Below is a small trained network, with its code and all its weights. Each question gives an input and a class and asks what happens when units are switched off, that is, made to give their printed mean instead of their output.

import numpy as np


def w(rows, s, z=0):
    codes = np.array(rows[::2]) - 128.0
    scale = np.full(codes.shape[1], s)
    scale[-1] = z or s
    return codes * scale


def f(y):
    return np.maximum(y, 0)


def log_softmax(a):
    a = a - a.max(-1, keepdims=True)
    return a - np.log(np.exp(a).sum(-1, keepdims=True))


def net(x, mask):
    res = np.array(x, float).reshape(1, 5) / 4 @ E
    y = f(res @ A[0][:, :-1].T + A[0][:, -1])
    res = res + np.where(mask, y, B[0][:, -1]) @ B[0][:, :-1]
    return log_softmax(res[-1] @ U[:, :-1].T + U[:, -1])


A, B = {}, {}
E = w([
[163,88,27,69,112],'x0',
[127,128,127,127,128],'x1',
[176,246,109,86,94],'x2',
[51,111,138,43,74],'x3',
[138,93,118,204,10],'x4',
],0.011)
A[0] = w([
[139,164,164,66,75,136],'neuron 1',
[242,132,135,230,190,107],'neuron 2',
[176,212,111,156,134,114],'neuron 3',
[155,174,111,109,80,62],'neuron 4',
[91,189,157,206,166,48],'neuron 5',
[115,246,111,62,115,77],'neuron 6',
[30,124,119,94,49,109],'neuron 7',
[46,160,254,109,100,75],'neuron 8',
[197,87,133,118,22,139],'neuron 9',
[187,125,147,98,194,148],'neuron 10',
[150,138,228,117,138,4],'neuron 11',
[123,46,129,121,194,241],'neuron 12',
[67,143,153,37,165,128],'neuron 13',
[140,108,148,191,11,76],'neuron 14',
[177,77,57,54,168,107],'neuron 15',
[123,91,60,64,97,47],'neuron 16',
[223,139,148,100,117,192],'neuron 17',
],0.0099,0.0028)
B[0] = w([
[24,92,160,142,115,183],'neuron 1',
[109,208,16,104,13,254],'neuron 2',
[95,49,182,183,97,205],'neuron 3',
[95,84,212,109,114,169],'neuron 4',
[194,109,175,96,85,205],'neuron 5',
[81,80,225,114,116,226],'neuron 6',
[53,251,107,131,96,220],'neuron 7',
[241,133,96,37,56,248],'neuron 8',
[168,198,218,192,190,207],'neuron 9',
[147,167,132,222,190,204],'neuron 10',
[197,112,214,66,121,176],'neuron 11',
[85,105,245,205,25,229],'neuron 12',
[97,223,124,201,185,230],'neuron 13',
[186,155,184,190,233,241],'neuron 14',
[245,159,200,148,87,227],'neuron 15',
[174,151,181,2,85,195],'neuron 16',
[40,51,143,187,99,185],'neuron 17',
],0.0073,0.0091)
U = w([
[141,124,136,121,120,252],'0',
[246,110,148,50,84,52],'1',
[141,189,146,162,207,55],'2',
[105,176,84,121,78,149],'3',
[79,34,168,144,91,59],'4',
[114,99,84,109,147,188],'5',
[95,41,14,81,199,83],'6',
],0.013,0.011)

Each question gives the input, the list of numbers given to net, and the class t.
The units are the neurons (one row each of A and B). Each row of codes is followed by its name. A weight is (code - 128) times the scale printed after its matrix; where a second scale follows, it is the last column's (A, B and U).
mask holds one flag per neuron, in row order. A switched-off neuron (its flag False) gives its mean, the last column of its row in B, instead of its output. The means were averaged over made-up inputs and are rounded, as every weight is.
A unit's drop is (log p(t) with every unit on - log p(t) with that unit switched off) / (log p(t) with every unit on - log p(t) with every unit switched off).
The circuit of an input: a set's keep is (log p(t) with only the set's units on - log p(t) with every unit switched off) / (log p(t) with every unit on - log p(t) with every unit switched off). Starting from the 12 units with the biggest drops (on a tie, the unit counted first), units are removed one at a time, each time the one whose removal leaves the highest keep (on an exact tie, the one counted first), for as long as the keep stays at least 0.8.
circuit, biggest first: the units of the circuit, biggest drop first
unit that matters most: the unit with the biggest drop
k most important neurons: the k neurons with the biggest drops, biggest first
drop of u: that unit's drop, to one decimal
input [-2,4,6,-3,4], class 4: circuit, biggest first : (neuron 3; neuron 17; neuron 4)
input [3,8,6,6,-6], class 0: 2 most important neurons : (neuron 6; neuron 14)
input [-4,-1,7,4,-2], class 4: unit that matters most : neuron 6
input [-3,-4,5,1,7], class 2: 2 most important neurons : (neuron 14; neuron 9)
input [1,-4,-8,-5,-7], class 4: 2 most important neurons : (neuron 12; neuron 14)
input [-8,5,1,-8,-8], class 1: 2 most important neurons : (neuron 5; neuron 11)
input [-4,3,-8,-3,8], class 2: 2 most important neurons : (neuron 14; neuron 9)
input [5,-7,5,5,-8], class 2: 4 most important neurons : (neuron 13; neuron 8; neuron 10; neuron 2)
input [-4,7,0,-3,-5], class 0: 2 most important neurons : (neuron 14; neuron 9)
input [-7,6,7,6,-4], class 1: 3 most important neurons : (neuron 8; neuron 11; neuron 12)
input [5,-4,-7,4,-8], class 2: 3 most important neurons : (neuron 13; neuron 8; neuron 10)
input [-2,4,7,5,5], class 4: circuit, biggest first : (neuron 1; neuron 6)
input [-5,2,2,-5,-3], class 1: circuit, biggest first : (neuron 5; neuron 13)
input [8,-3,-3,4,4], class 1: unit that matters most : neuron 16
input [-2,7,-7,8,1], class 3: circuit, biggest first : (neuron 7; neuron 8)
input [-4,3,3,-4,8], class 2: 3 most important neurons : (neuron 14; neuron 9; neuron 8)
input [-7,2,5,1,-7], class 1: 2 most important neurons : (neuron 8; neuron 11)
input [6,2,1,2,-8], class 2: 2 most important neurons : (neuron 13; neuron 8)
input [-8,4,-6,2,-8], class 1: 3 most important neurons : (neuron 8; neuron 11; neuron 5)
input [6,-7,6,-6,-2], class 0: circuit, biggest first : (neuron 17)
input [-3,-1,6,6,7], class 2: circuit, biggest first : (neuron 14; neuron 9)
input [-8,-5,-2,-7,-3], class 1: circuit, biggest first : (neuron 5; neuron 11)
input [-5,-7,-4,-4,-6], class 0: drop of neuron 9 : 0.2
input [-8,-6,2,7,4], class 1: drop of neuron 8 : 1.8
input [7,-1,-7,2,-1], class 1: drop of neuron 15 : 1.2
